Below are the code and all the weights of a small trained network. Each question names an input and a target symbol and asks about switching units off, where a switched-off unit gives its printed mean instead of its output.

import numpy as np


def w(rows, s, z=0):
    codes = np.array(rows[::2]) - 128.0
    scale = np.full(codes.shape[1], s)
    scale[-1] = z or s
    return codes * scale


def norm(h):
    return h / np.sqrt((h * h).mean(-1, keepdims=True) + 1e-5)


def f(y):
    return y / 2 * (1 + np.tanh(0.7978845608 * (y + 0.044715 * y**3)))


def softmax(a):
    e = np.exp(a - a.max(-1, keepdims=True))
    return e / e.sum(-1, keepdims=True)


def log_softmax(a):
    a = a - a.max(-1, keepdims=True)
    return a - np.log(np.exp(a).sum(-1, keepdims=True))


def net(x, mask):
    ids = ['βγδεζηθλμξπψ'.index(c) for c in x.split()]
    T = len(ids)
    res = E[ids] + P[:T]
    u = 0
    for l in range(2):
        q, k, v = (norm(res) @ M[l].T for M in (Q, K, V))
        z = softmax(np.where(np.tri(T) > 0, q @ k.T / 3**0.5, -1e9)) @ v
        res = res + np.where(mask[u], z, O[l][:, -1]) @ O[l][:, :-1]
        u += 1
        y = f(norm(res) @ A[l][:, :-1].T + A[l][:, -1])
        res = res + np.where(mask[u : u + 8], y, B[l][:, -1]) @ B[l][:, :-1]
        u += 8
    return log_softmax(norm(res)[-1] @ U[:, :-1].T + U[:, -1])


Q, K, V, O, A, B = {}, {}, {}, {}, {}, {}
E = w([
[120,141,99,89,154,108,77,122,98],'β',
[139,168,137,102,99,138,73,157,125],'γ',
[177,197,154,159,187,139,134,62,139],'δ',
[150,94,174,202,171,138,122,133,149],'ε',
[204,170,98,179,159,169,141,101,60],'ζ',
[138,111,138,179,146,179,103,124,86],'η',
[104,153,81,142,101,104,88,129,124],'θ',
[226,145,187,254,211,109,105,96,61],'λ',
[179,118,86,183,164,157,152,172,154],'μ',
[131,104,115,194,157,187,207,155,122],'ξ',
[172,61,101,166,110,176,172,106,129],'π',
[121,137,128,111,93,80,153,158,86],'ψ',
],0.0023)
P = w([
[254,196,194,232,197,98,189,27,98],'0',
[228,188,171,216,183,113,163,57,90],'1',
[217,171,151,208,175,120,153,71,86],'2',
[195,154,142,196,172,133,139,110,87],'3',
[183,129,134,194,168,148,130,135,77],'4',
[169,124,144,180,163,161,124,145,92],'5',
[146,117,118,170,161,179,119,168,89],'6',
[133,103,108,153,153,182,122,197,106],'7',
[118,92,110,147,154,190,107,209,104],'8',
[127,84,117,143,166,197,110,204,110],'9',
],0.00084)
Q[0] = w([
[19,112,243,24,17,26,198,31,246],'0.h1',
[47,210,166,10,39,10,37,73,159],'0.h1',
[237,104,147,249,206,253,182,207,90],'0.h1',
],0.0045)
K[0] = w([
[254,194,170,189,238,154,117,19,140],'0.h1',
[202,65,139,250,179,184,199,75,158],'0.h1',
[19,138,74,13,95,79,49,174,93],'0.h1',
],0.0041)
V[0] = w([
[210,161,183,140,74,224,85,119,175],'0.h1',
[183,88,172,47,254,146,107,80,96],'0.h1',
[59,95,48,218,160,144,86,18,173],'0.h1',
],0.0016)
O[0] = w([
[164,146,185,172,92,253,95,156,196,233],'0.h1',
[140,71,144,34,232,180,116,128,103,252],'0.h1',
[72,124,45,208,164,148,101,73,167,31],'0.h1',
],0.0018,0.00035)
A[0] = w([
[94,189,140,160,112,88,87,148,117,249],'0.n1',
[81,200,160,110,82,53,72,64,91,105],'0.n2',
[77,64,16,87,64,154,180,193,69,193],'0.n3',
[107,221,147,49,197,91,9,160,154,193],'0.n4',
[158,126,101,174,139,136,160,117,118,236],'0.n5',
[171,148,162,181,173,130,106,153,184,199],'0.n6',
[68,53,151,197,151,188,92,142,63,72],'0.n7',
[143,249,126,80,55,138,10,122,245,80],'0.n8',
],0.0016,0.0012)
B[0] = w([
[194,54,167,114,138,89,66,125,52,189],'0.n1',
[191,81,102,113,144,115,206,191,114,88],'0.n2',
[128,36,193,135,55,25,105,101,103,143],'0.n3',
[182,44,200,255,123,200,155,90,106,154],'0.n4',
[115,143,173,125,132,48,46,105,75,252],'0.n5',
[114,109,192,140,131,89,55,70,84,232],'0.n6',
[110,146,62,34,63,45,35,110,149,178],'0.n7',
[182,97,142,228,189,154,221,59,136,81],'0.n8',
],0.0013)
Q[1] = w([
[251,143,178,241,250,184,6,195,4],'1.h1',
[95,193,145,121,95,110,1,78,91],'1.h1',
[221,76,90,245,160,159,4,230,4],'1.h1',
],0.0043)
K[1] = w([
[57,14,68,104,58,167,109,226,138],'1.h1',
[153,74,52,244,217,221,205,254,236],'1.h1',
[57,30,65,88,47,109,171,214,162],'1.h1',
],0.0042)
V[1] = w([
[2,146,191,151,144,191,234,107,67],'1.h1',
[93,235,158,173,202,92,51,203,80],'1.h1',
[177,158,69,135,196,117,217,217,212],'1.h1',
],0.0017)
O[1] = w([
[3,141,210,176,150,186,229,159,45,96],'1.h1',
[59,191,125,78,144,94,45,214,115,245],'1.h1',
[155,115,62,150,185,141,202,246,233,83],'1.h1',
],0.0022,0.0012)
A[1] = w([
[75,67,85,124,103,141,57,183,72,170],'1.n1',
[186,151,182,155,119,21,134,86,84,252],'1.n2',
[125,167,135,220,49,142,110,132,116,226],'1.n3',
[190,88,166,58,181,100,148,119,71,180],'1.n4',
[53,76,1,135,209,46,139,33,110,111],'1.n5',
[179,170,151,175,185,63,219,83,142,195],'1.n6',
[85,139,235,160,155,117,128,4,52,158],'1.n7',
[161,114,63,153,190,124,101,194,218,141],'1.n8',
],0.0024,0.0015)
B[1] = w([
[114,163,109,90,135,116,170,107,181,191],'1.n1',
[66,84,98,59,71,104,194,149,157,250],'1.n2',
[125,179,125,168,92,79,179,120,208,213],'1.n3',
[107,66,98,120,135,186,154,164,170,189],'1.n4',
[118,95,87,250,228,146,164,95,141,124],'1.n5',
[111,111,117,58,117,58,113,161,179,174],'1.n6',
[56,94,87,79,60,164,136,139,120,221],'1.n7',
[54,98,105,69,67,169,111,133,111,144],'1.n8',
],0.0024,0.0023)
U = w([
[100,20,44,52,250,156,107,101,44,144],'β',
[231,175,239,127,29,220,98,180,155,171],'γ',
[116,225,176,22,195,158,163,21,239,188],'δ',
[24,29,249,149,141,118,46,128,252,8],'ε',
[242,251,44,101,137,167,174,81,7,94],'ζ',
[8,169,123,132,31,251,41,58,27,80],'η',
[66,207,29,213,74,13,82,49,178,127],'θ',
[185,115,225,193,199,22,44,83,10,229],'λ',
[231,146,20,129,199,133,37,239,248,101],'μ',
[22,185,149,241,208,191,251,226,133,170],'ξ',
[207,8,93,203,66,200,220,19,189,142],'π',
[103,83,111,20,15,10,231,219,74,66],'ψ',
],0.0047,0.0019)

Each question gives the input, a string of symbols that net reads in full, and the target symbol t.
The units are the heads (3 rows each of Q, K, V and O) and the neurons (one row each of A and B). Each row of codes is followed by its name. A weight is (code - 128) times the scale printed after its matrix; where a second scale follows, it is the last column's (O, A, B and U).
mask holds one flag per unit, layer by layer, with each layer's heads first. A switched-off unit (its flag False) gives its mean, the last column of its rows in O or B, instead of its output. The means were averaged over made-up inputs and are rounded, as every weight is.
A unit's drop is (log p(t) with every unit on - log p(t) with that unit switched off) / (log p(t) with every unit on - log p(t) with every unit switched off).
The circuit of an input: a set's keep is (log p(t) with only the set's units on - log p(t) with every unit switched off) / (log p(t) with every unit on - log p(t) with every unit switched off). Starting from the 12 units with the biggest drops (on a tie, the unit counted first), units are removed one at a time, each time the one whose removal leaves the highest keep (on an exact tie, the one counted first), for as long as the keep stays at least 0.8.
units of the circuit, in order: the units of the circuit, biggest drop first
k most important neurons: the k neurons with the biggest drops, biggest first
k most important neurons of layer l: the k neurons of layer l with the biggest drops, biggest first
drop of u: that unit's drop, to one decimal
input ξ μ δ θ η μ, target θ: units of the circuit, in order	[0.h1 1.n4]
input δ δ λ η ζ μ π δ, target π: units of the circuit, in order	[1.h1]
input η ε ε η β μ ζ β η ξ, target β: units of the circuit, in order	[0.h1 1.n3]
input λ λ ψ π π, target ψ: 2 most important neurons of layer 1	[1.n2 1.n6]
input γ ε β β μ λ μ γ ζ β, target μ: 2 most important neurons	[1.n7 1.n2]
input λ ψ μ, target ψ: units of the circuit, in order	[0.h1 1.n2]
input β ζ θ π δ ξ π η, target θ: units of the circuit, in order	[0.h1 1.n3]
input ε ψ ζ ε θ λ η ξ β, target ξ: units of the circuit, in order	[1.h1 0.n4]
input ξ ξ δ, target ξ: 2 most important neurons of layer 1	[1.n1 1.n7]
input η ξ η ψ ε ζ θ ξ μ θ, target θ: units of the circuit, in order	[0.h1 1.n4 1.n7]
input β μ ζ ζ γ, target γ: 2 most important neurons	[0.n4 0.n8]
input π ψ δ δ λ, target ψ: 3 most important neurons of layer 1	[1.n2 1.n7 1.n6]
input δ η λ π θ γ ψ π, target ψ: 2 most important neurons	[0.n3 0.n4]
input δ δ δ μ θ ζ μ, target θ: units of the circuit, in order	[0.h1]
input ξ γ θ β, target β: 2 most important neurons of layer 1	[1.n3 1.n5]
input ψ μ δ γ δ, target γ: 2 most important neurons of layer 1	[1.n1 1.n5]
input θ ψ ξ ξ δ η, target ξ: 2 most important neurons of layer 0	[0.n4 0.n1]
input μ δ η ξ θ π η ξ, target θ: 2 most important neurons of layer 1	[1.n4 1.n3]
input μ β η ξ δ π β μ, target β: 2 most important neurons of layer 1	[1.n8 1.n3]
input π γ η η μ η, target γ: drop of 1.n5	0.1
input β η β ξ δ μ ξ ψ η, target ψ: drop of 0.h1	1.5
input η η ζ θ η, target θ: drop of 0.h1	0.6
input λ π η β π λ η γ ξ, target γ: 2 most important neurons of layer 1	[1.n5 1.n2]
